Below are the code and all the weights of a small trained network. Each question names an input and a class and asks about switching units off, where a switched-off unit gives its printed mean instead of its output.

import numpy as np


def w(rows, s, z=0):
    codes = np.array(rows[::2]) - 128.0
    scale = np.full(codes.shape[1], s)
    scale[-1] = z or s
    return codes * scale


def norm(h):
    return h / np.sqrt((h * h).mean(-1, keepdims=True) + 1e-5)


def f(y):
    return y / 2 * (1 + np.tanh(0.7978845608 * (y + 0.044715 * y**3)))


def log_softmax(a):
    a = a - a.max(-1, keepdims=True)
    return a - np.log(np.exp(a).sum(-1, keepdims=True))


def net(x, mask):
    res = np.array(x, float).reshape(1, 5) / 4 @ E
    u = 0
    for l in range(4):
        y = f(norm(res) @ A[l][:, :-1].T + A[l][:, -1])
        res = res + np.where(mask[u : u + 5], y, B[l][:, -1]) @ B[l][:, :-1]
        u += 5
    return log_softmax(norm(res)[-1] @ U[:, :-1].T + U[:, -1])


A, B = {}, {}
E = w([
[231,159,161,21],'x0',
[126,2,65,99],'x1',
[95,254,52,67],'x2',
[129,128,127,128],'x3',
[128,127,129,128],'x4',
],0.0071)
A[0] = w([
[255,77,166,185,82],'0.n1',
[219,137,116,81,76],'0.n2',
[83,140,75,74,71],'0.n3',
[203,86,83,106,5],'0.n4',
[218,90,138,112,102],'0.n5',
],0.0076,0.0035)
B[0] = w([
[68,189,214,95,252],'0.n1',
[160,148,150,32,219],'0.n2',
[4,112,138,254,173],'0.n3',
[70,45,42,105,133],'0.n4',
[108,77,243,68,215],'0.n5',
],0.0064,0.0019)
A[1] = w([
[98,147,19,54,82],'1.n1',
[254,121,137,107,3],'1.n2',
[153,191,14,72,205],'1.n3',
[191,204,151,88,92],'1.n4',
[42,95,145,86,197],'1.n5',
],0.0098,0.0038)
B[1] = w([
[249,121,113,241,200],'1.n1',
[72,142,96,123,145],'1.n2',
[204,221,86,94,253],'1.n3',
[115,94,240,158,200],'1.n4',
[254,93,50,166,208],'1.n5',
],0.0092,0.0049)
A[2] = w([
[45,218,141,88,80],'2.n1',
[165,4,50,76,205],'2.n2',
[64,190,213,76,116],'2.n3',
[183,193,22,69,2],'2.n4',
[43,177,196,254,127],'2.n5',
],0.0089,0.0053)
B[2] = w([
[136,91,46,72,140],'2.n1',
[46,107,203,119,255],'2.n2',
[113,124,172,248,168],'2.n3',
[164,48,167,147,164],'2.n4',
[192,77,100,17,200],'2.n5',
],0.011,0.0061)
A[3] = w([
[201,77,136,151,152],'3.n1',
[118,89,130,250,163],'3.n2',
[189,53,169,111,59],'3.n3',
[159,212,84,124,252],'3.n4',
[156,144,176,69,202],'3.n5',
],0.011,0.0031)
B[3] = w([
[129,182,111,67,228],'3.n1',
[144,177,102,194,214],'3.n2',
[168,120,92,114,235],'3.n3',
[9,64,152,92,253],'3.n4',
[107,136,58,167,240],'3.n5',
],0.013,0.0048)
U = w([
[253,127,71,49,229],'0',
[229,163,249,153,121],'1',
[103,37,161,209,140],'2',
[138,42,216,15,4],'3',
[29,121,75,43,77],'4',
[96,253,187,71,105],'5',
[121,170,61,209,163],'6',
],0.024,0.0044)

Each question gives the input, the list of numbers given to net, and the class t.
The units are the neurons (one row each of A and B). Each row of codes is followed by its name. A weight is (code - 128) times the scale printed after its matrix; where a second scale follows, it is the last column's (A, B and U).
mask holds one flag per neuron, layer by layer. A switched-off neuron (its flag False) gives its mean, the last column of its row in B, instead of its output. The means were averaged over made-up inputs and are rounded, as every weight is.
A unit's drop is (log p(t) with every unit on - log p(t) with that unit switched off) / (log p(t) with every unit on - log p(t) with every unit switched off).
The circuit of an input: a set's keep is (log p(t) with only the set's units on - log p(t) with every unit switched off) / (log p(t) with every unit on - log p(t) with every unit switched off). Starting from the 12 units with the biggest drops (on a tie, the unit counted first), units are removed one at a time, each time the one whose removal leaves the highest keep (on an exact tie, the one counted first), for as long as the keep stays at least 0.8.
circuit, biggest first: the units of the circuit, biggest drop first
unit that matters most: the unit with the biggest drop
k most important neurons: the k neurons with the biggest drops, biggest first
k most important neurons of layer l: the k neurons of layer l with the biggest drops, biggest first
drop of u: that unit's drop, to one decimal
input [-4,6,1,-1,-6], class 6: circuit, biggest first => 3.n2
input [0,5,1,-1,-6], class 6: circuit, biggest first => 2.n5, 3.n2
input [7,7,-1,-1,-5], class 3: 2 most important neurons => 2.n2, 0.n5
input [1,2,8,7,7], class 0: 4 most important neurons => 1.n3, 1.n1, 2.n2, 2.n4
input [4,-1,2,2,-7], class 5: 2 most important neurons of layer 1 => 1.n4, 1.n3
input [5,1,-1,-3,6], class 3: 3 most important neurons => 0.n5, 3.n2, 1.n3
input [-1,6,8,1,4], class 6: 3 most important neurons => 1.n1, 0.n3, 2.n5
input [0,2,7,-8,1], class 6: 3 most important neurons => 1.n1, 2.n5, 0.n3
input [3,5,0,6,-8], class 3: 4 most important neurons => 2.n2, 0.n5, 1.n3, 2.n5
input [2,0,-1,1,6], class 1: 3 most important neurons => 0.n1, 3.n4, 2.n5
input [-4,-3,1,1,6], class 4: 3 most important neurons => 1.n4, 0.n5, 2.n4
input [-7,8,2,-3,8], class 6: 3 most important neurons => 3.n2, 3.n4, 0.n5
input [7,-1,1,-5,3], class 5: 3 most important neurons of layer 2 => 2.n4, 2.n5, 2.n2
input [-4,-2,5,-4,-5], class 4: unit that matters most => 3.n4
input [1,-1,-4,-6,-8], class 1: 3 most important neurons of layer 2 => 2.n5, 2.n3, 2.n1
input [0,3,6,-7,8], class 6: 3 most important neurons => 1.n1, 2.n5, 0.n3
input [0,-4,8,3,-3], class 4: 3 most important neurons of layer 3 => 3.n4, 3.n2, 3.n1
input [-1,-6,0,0,3], class 0: 3 most important neurons => 2.n5, 1.n3, 1.n4
input [-1,6,5,-6,4], class 6: 2 most important neurons => 0.n3, 2.n5
input [2,3,0,-7,-5], class 3: 3 most important neurons => 0.n5, 2.n2, 1.n3
input [-8,-7,0,-8,-4], class 0: circuit, biggest first => 2.n5
input [-2,-5,0,-7,2], class 0: drop of 1.n3 => 0.5
input [2,0,-7,6,-1], class 1: drop of 1.n3 => 0.5
input [-2,-3,-3,7,8], class 0: drop of 2.n5 => 0.4
